Each row is followed by its group and then its class within the group.
[-0.41  1.87  0.52 -0.19 -1.23 -0.70 -5.83  0.02  0.75  1.21  3.34 -3.44
 -2.96  0.60 -4.01 -1.25] : V Z315
[ 0.82  0.33 -0.96  2.25  0.10 -0.29 -0.20  1.88 -0.34 -0.68 -0.50  0.45
 -0.15 -0.85 -1.23  2.28] : Q Z756
[-0.61  1.11  1.37 -1.12 -0.47 -2.26 -7.64  0.26  0.37  0.96  1.85 -2.20
 -2.17  0.45 -5.53  0.19] : V Z795
[-0.79  1.22  0.73 -0.17 -0.76 -1.57 -4.49 -0.88  0.09  0.18  3.78 -4.11
 -1.98  0.55 -2.99 -1.24] : V Z315
[-0.75  2.15  1.39 -0.76 -0.64 -1.33 -6.00 -0.19  0.05  0.87  0.91 -2.08
 -1.03 -0.06 -2.78  0.15] : V Z795
[ 0.54 -0.92 -1.64 -0.07 -0.36 -0.26 -1.82  0.46 -2.73 -0.75  0.55  1.45
 -4.24 -0.09 -3.18  2.22] : X Z673
[ 0.10  0.15  0.71  0.18 -0.67 -1.67 -4.49  1.07  2.33  0.14  0.89 -2.29
 -0.21  0.00 -2.73 -0.85] : V Z315
[ 1.36  0.57 -0.43  1.45 -0.38 -1.25 -1.11  0.88 -1.67 -1.38  2.00 -2.23
 -1.46  0.14 -1.93  0.51] : Q Z237
[ 0.62  1.86 -1.51  2.95 -1.00 -0.15 -0.54  2.59 -0.30 -0.93  1.98 -1.31
 -2.22 -0.43 -1.82  1.69] : Q Z237
[ 0.69 -0.15 -0.72  1.90 -0.73 -0.26 -0.72  1.62 -0.82 -1.55  1.02 -2.70
 -1.07 -0.70 -1.19  0.12] : Q Z237
[ 0.50  0.09 -1.92  2.40  0.19 -0.22  0.01  0.92 -1.56 -0.66  0.45 -0.75
 -0.46 -0.36 -0.57  1.17] : Q Z756
[ 0.26  0.59 -0.67  2.01 -0.88 -0.36 -1.58  2.40 -2.03 -0.61  1.22 -1.91
 -2.26 -0.74 -1.51  1.57] : Q Z237
[ 0.78 -0.86 -0.68 -0.06 -0.09 -1.47 -1.18 -0.56 -2.45  1.29 -0.39  1.45
 -1.60  1.01 -3.00  1.47] : X Z673
[-0.66  0.33  1.11 -1.04 -0.62 -1.33 -7.01 -0.62 -0.73  1.01  2.83 -2.18
 -2.21  0.03 -4.15  0.27] : V Z795
[ 0.78  0.62 -1.51  2.15 -0.67  0.08 -0.73  0.37 -1.24 -1.21  0.38  0.62
 -1.12  0.12 -0.76  1.64] : Q Z756
[-0.93  1.74  1.31 -0.34 -0.62 -2.15 -7.64  0.20 -0.23  1.09  1.73 -1.13
 -2.55  0.51 -4.71  0.27] : V Z795
[ 0.28  1.15 -1.65  2.35 -0.56 -0.61 -0.91  0.56 -1.88 -0.68  1.31  0.26
 -1.35  0.03  0.14  1.83] : Q Z756
[ 0.99 -0.80 -0.70  0.10 -0.38 -1.14 -2.36 -0.75 -1.43  0.99 -0.65  0.80
 -1.70  0.88 -3.35  0.20] : X Z673
[-1.01  1.01  1.36 -0.35 -1.59 -2.07 -6.12  0.38  1.29  0.83  2.03 -3.04
 -0.78 -0.19 -3.76 -0.11] : V Z315
[-0.22  0.23  0.09 -0.48 -0.95 -1.11 -4.49 -0.44  0.84  0.02  2.31 -2.22
 -1.81  0.40 -2.99 -0.08] : V Z315
[ 0.89 -1.48 -0.62  0.42  0.08 -1.02 -3.94 -0.72 -2.02  1.24  0.41  2.12
 -1.22  1.00 -4.02  0.50] : X Z359
[ 1.21 -0.92 -1.29  0.21  0.18 -1.36  0.40 -1.71 -2.10  0.70  0.25  0.03
 -0.70  1.02 -3.38  0.16] : X Z673
[ 0.51  0.34 -0.94  1.50 -0.57  0.16 -1.75  1.40 -0.45 -1.32  0.54  0.03
 -1.20 -0.53 -1.19  1.82] : Q Z756
[-0.79  1.21  0.39  0.13 -0.99 -0.88 -6.09  0.41  0.42  0.92  1.99 -2.36
 -2.89  0.81 -3.25 -1.10] : V Z315
[ 0.19  0.44  2.65 -0.78 -0.46 -1.77 -7.64 -0.06  0.28  1.01  2.64 -2.56
 -1.13 -0.25 -3.81  1.49] : V Z795

Each row is followed by its group and then its class within the group.
[-0.35 -0.33  1.72 -1.40  0.35 -0.15  1.90 -4.12 -2.04 -1.45 -1.13 -0.67
 -3.33  1.32  0.24 -0.72] : Z893 (61)
[-0.58  2.55  2.20 -2.32  1.42 -0.30  3.68 -6.51 -1.02 -0.67 -0.07 -1.34
 -4.13  2.13  0.60 -0.52] : Z893 (51)
[-0.10  1.46  0.24 -3.67  0.79 -0.55  0.15 -1.91 -2.16 -2.67 -1.64 -0.83
 -1.87 -0.24  0.53  0.84] : Z777 (38)
[-0.42 -0.34  0.85 -4.91  0.71 -0.49  0.44 -2.05 -0.23 -3.72 -2.32 -1.03
 -0.58  1.36 -0.91  0.73] : Z777 (38)
[-0.82  0.99  1.48 -1.60  1.68 -0.35  1.08 -5.23 -1.71  2.08  0.40 -2.31
 -1.76 -0.01  1.73  1.01] : Z893 (51)
[-1.08  0.16 -0.07 -4.09  0.45 -0.33 -0.93 -0.38 -1.88 -2.15 -1.00 -0.34
  1.10 -0.83 -0.31  0.43] : Z777 (38)
[-1.38  1.15 -0.44 -4.06  1.31 -0.68  1.73 -0.23 -2.04 -3.24 -0.11 -0.40
  1.25 -3.77 -0.32  0.09] : Z323 (58)
[-0.85  0.48  1.07 -1.28  1.27 -1.01  1.09 -3.88 -2.50 -2.73  0.21 -0.83
 -2.69  3.60 -0.27  1.53] : Z893 (61)
[-0.63 -0.05  1.41 -2.64  1.18 -1.01  2.78 -5.33 -0.98 -0.28 -0.80 -1.42
 -3.41  1.20  0.38 -0.68] : Z893 (51)
[-1.94 -0.67  1.70 -2.31  0.77 -0.13  2.76 -5.17 -1.13 -0.36 -0.75 -1.34
 -2.58  2.57  0.15 -1.88] : Z893 (51)
